Here is a tiny trained network, its code and every weight. The questions are about switching its units off for an input and a class, where a switched-off unit gives its printed mean instead of its output.

import numpy as np


def w(rows, s, z=0):
    codes = np.array(rows[::2]) - 128.0
    scale = np.full(codes.shape[1], s)
    scale[-1] = z or s
    return codes * scale


def norm(h):
    return h / np.sqrt((h * h).mean(-1, keepdims=True) + 1e-5)


def f(y):
    return np.maximum(y, 0)


def log_softmax(a):
    a = a - a.max(-1, keepdims=True)
    return a - np.log(np.exp(a).sum(-1, keepdims=True))


def net(x, mask):
    res = np.array(x, float).reshape(1, 6) / 4 @ E
    u = 0
    for l in range(2):
        y = f(norm(res) @ A[l][:, :-1].T + A[l][:, -1])
        res = res + np.where(mask[u : u + 13], y, B[l][:, -1]) @ B[l][:, :-1]
        u += 13
    return log_softmax(norm(res)[-1] @ U[:, :-1].T + U[:, -1])


A, B = {}, {}
E = w([
[38,72,52,153,29,143,135,143,218],'x0',
[129,129,147,133,139,145,123,143,141],'x1',
[126,97,45,200,246,174,149,19,197],'x2',
[138,142,150,164,103,157,124,120,117],'x3',
[26,185,33,64,189,253,28,89,38],'x4',
[123,59,130,154,153,143,81,165,106],'x5',
],0.0057)
A[0] = w([
[129,100,25,197,171,223,178,90,179,78],'0.n1',
[117,143,190,95,122,130,185,195,58,83],'0.n2',
[68,7,122,170,37,147,179,141,145,115],'0.n3',
[125,169,151,147,150,91,142,141,65,82],'0.n4',
[182,133,124,190,160,118,192,156,42,164],'0.n5',
[88,106,124,154,124,211,2,101,175,62],'0.n6',
[111,167,157,84,83,152,162,153,132,105],'0.n7',
[70,185,89,79,160,205,48,76,72,130],'0.n8',
[71,126,101,140,89,147,140,174,167,2],'0.n9',
[165,145,121,172,227,152,189,74,103,82],'0.n10',
[193,163,176,80,164,158,126,140,63,93],'0.n11',
[56,146,118,132,39,250,106,123,174,116],'0.n12',
[100,130,122,78,12,186,152,240,4,110],'0.n13',
],0.0071,0.0033)
B[0] = w([
[44,121,208,206,62,73,76,78,102,234],'0.n1',
[96,106,168,138,125,78,97,73,136,182],'0.n2',
[206,165,117,112,144,170,139,83,160,217],'0.n3',
[171,79,113,91,198,109,105,75,177,158],'0.n4',
[199,73,119,109,133,170,157,102,153,184],'0.n5',
[101,136,121,82,141,113,140,177,101,193],'0.n6',
[112,56,204,158,164,129,95,170,135,165],'0.n7',
[137,163,79,201,145,134,228,201,87,255],'0.n8',
[189,104,86,33,128,194,97,52,211,157],'0.n9',
[96,63,230,131,112,85,24,86,157,204],'0.n10',
[227,162,106,80,139,157,94,49,143,192],'0.n11',
[148,79,114,90,97,142,149,167,130,212],'0.n12',
[1,147,163,187,171,73,119,66,212,231],'0.n13',
],0.006,0.0074)
A[1] = w([
[205,105,148,108,92,150,218,149,152,113],'1.n1',
[26,199,135,172,151,175,186,196,94,91],'1.n2',
[204,76,163,250,98,160,219,139,206,169],'1.n3',
[98,178,101,101,175,217,223,157,105,115],'1.n4',
[118,74,122,244,115,170,75,82,47,144],'1.n5',
[141,58,174,159,192,34,116,77,180,8],'1.n6',
[145,82,36,86,21,213,201,86,179,5],'1.n7',
[1,31,123,140,79,209,113,65,74,106],'1.n8',
[234,158,119,119,208,121,52,75,91,34],'1.n9',
[75,110,183,86,187,42,82,146,155,107],'1.n10',
[127,100,64,164,148,153,32,122,134,122],'1.n11',
[177,149,189,82,126,69,168,94,136,131],'1.n12',
[9,80,99,197,35,177,164,168,201,190],'1.n13',
],0.007,0.0019)
B[1] = w([
[105,135,15,133,130,136,172,100,52,170],'1.n1',
[186,151,64,194,108,113,220,154,104,190],'1.n2',
[82,194,89,120,134,146,175,218,36,231],'1.n3',
[85,36,40,131,1,118,184,198,84,169],'1.n4',
[88,156,115,96,82,88,141,160,157,194],'1.n5',
[88,174,81,127,99,130,142,178,126,245],'1.n6',
[151,43,170,28,162,172,55,115,132,181],'1.n7',
[156,171,175,146,89,69,130,146,158,216],'1.n8',
[171,89,144,50,88,217,97,170,171,189],'1.n9',
[81,188,132,193,81,99,142,75,133,195],'1.n10',
[166,160,187,94,126,115,147,112,178,161],'1.n11',
[71,63,62,165,166,177,94,133,121,199],'1.n12',
[223,116,186,91,233,155,66,72,94,254],'1.n13',
],0.0065,0.0089)
U = w([
[108,129,10,171,111,150,249,227,72,118],'0',
[52,163,212,200,136,82,92,62,194,249],'1',
[219,53,147,15,151,211,83,101,183,1],'2',
],0.012,0.0007)

Each question gives the input, the list of numbers given to net, and the class t.
The units are the neurons (one row each of A and B). Each row of codes is followed by its name. A weight is (code - 128) times the scale printed after its matrix; where a second scale follows, it is the last column's (A, B and U).
mask holds one flag per neuron, layer by layer. A switched-off neuron (its flag False) gives its mean, the last column of its row in B, instead of its output. The means were averaged over made-up inputs and are rounded, as every weight is.
A unit's drop is (log p(t) with every unit on - log p(t) with that unit switched off) / (log p(t) with every unit on - log p(t) with every unit switched off).
The circuit of an input: a set's keep is (log p(t) with only the set's units on - log p(t) with every unit switched off) / (log p(t) with every unit on - log p(t) with every unit switched off). Starting from the 12 units with the biggest drops (on a tie, the unit counted first), units are removed one at a time, each time the one whose removal leaves the highest keep (on an exact tie, the one counted first), for as long as the keep stays at least 0.8.
circuit, biggest first: the units of the circuit, biggest drop first
k most important neurons: the k neurons with the biggest drops, biggest first
top k neurons in layer l: the k neurons of layer l with the biggest drops, biggest first
drop when u is switched off: that unit's drop, to one decimal
input [-4,5,-7,1,3,6], class 1: circuit, biggest first	[0.n13]
input [3,7,-6,-3,5,-6], class 1: 4 most important neurons	[0.n13 0.n7 1.n3 1.n13]
input [7,-3,-6,1,-6,0], class 2: top 3 neurons in layer 1	[1.n13 1.n7 1.n2]
input [-6,8,-3,2,-5,-3], class 2: 4 most important neurons	[0.n11 0.n8 1.n9 1.n2]
input [-6,3,0,7,-6,2], class 0: top 4 neurons in layer 1	[1.n3 1.n13 1.n1 1.n7]
input [5,-7,5,-3,3,8], class 1: top 3 neurons in layer 0	[0.n1 0.n5 0.n11]
input [-8,-7,5,-4,8,-3], class 0: top 4 neurons in layer 0	[0.n8 0.n3 0.n9 0.n2]
input [0,1,5,-6,-5,5], class 0: top 2 neurons in layer 1	[1.n3 1.n6]
input [-7,-4,2,8,-6,-2], class 2: top 2 neurons in layer 1	[1.n9 1.n2]
input [8,-8,7,3,-2,1], class 2: top 2 neurons in layer 1	[1.n7 1.n13]
input [-6,-8,4,6,0,0], class 2: 4 most important neurons	[1.n9 0.n13 0.n5 0.n11]
input [-5,5,7,-3,-7,6], class 0: top 2 neurons in layer 0	[0.n13 0.n5]
input [5,7,-5,-8,-2,3], class 1: 2 most important neurons	[0.n13 1.n10]
input [-8,-4,2,-6,-8,-6], class 0: circuit, biggest first	[1.n3]
input [2,8,-8,2,-5,4], class 1: top 2 neurons in layer 0	[0.n13 0.n8]
input [2,-3,4,7,1,5], class 1: drop when 0.n1 is switched off	1.7
input [4,7,1,2,-1,-4], class 2: drop when 1.n9 is switched off	0.0
input [1,-7,7,-1,3,6], class 1: drop when 0.n1 is switched off	0.1
input [-5,5,0,-3,7,6], class 0: drop when 0.n8 is switched off	3.7
input [4,6,8,-8,3,5], class 1: top neuron in layer 0	[0.n1]
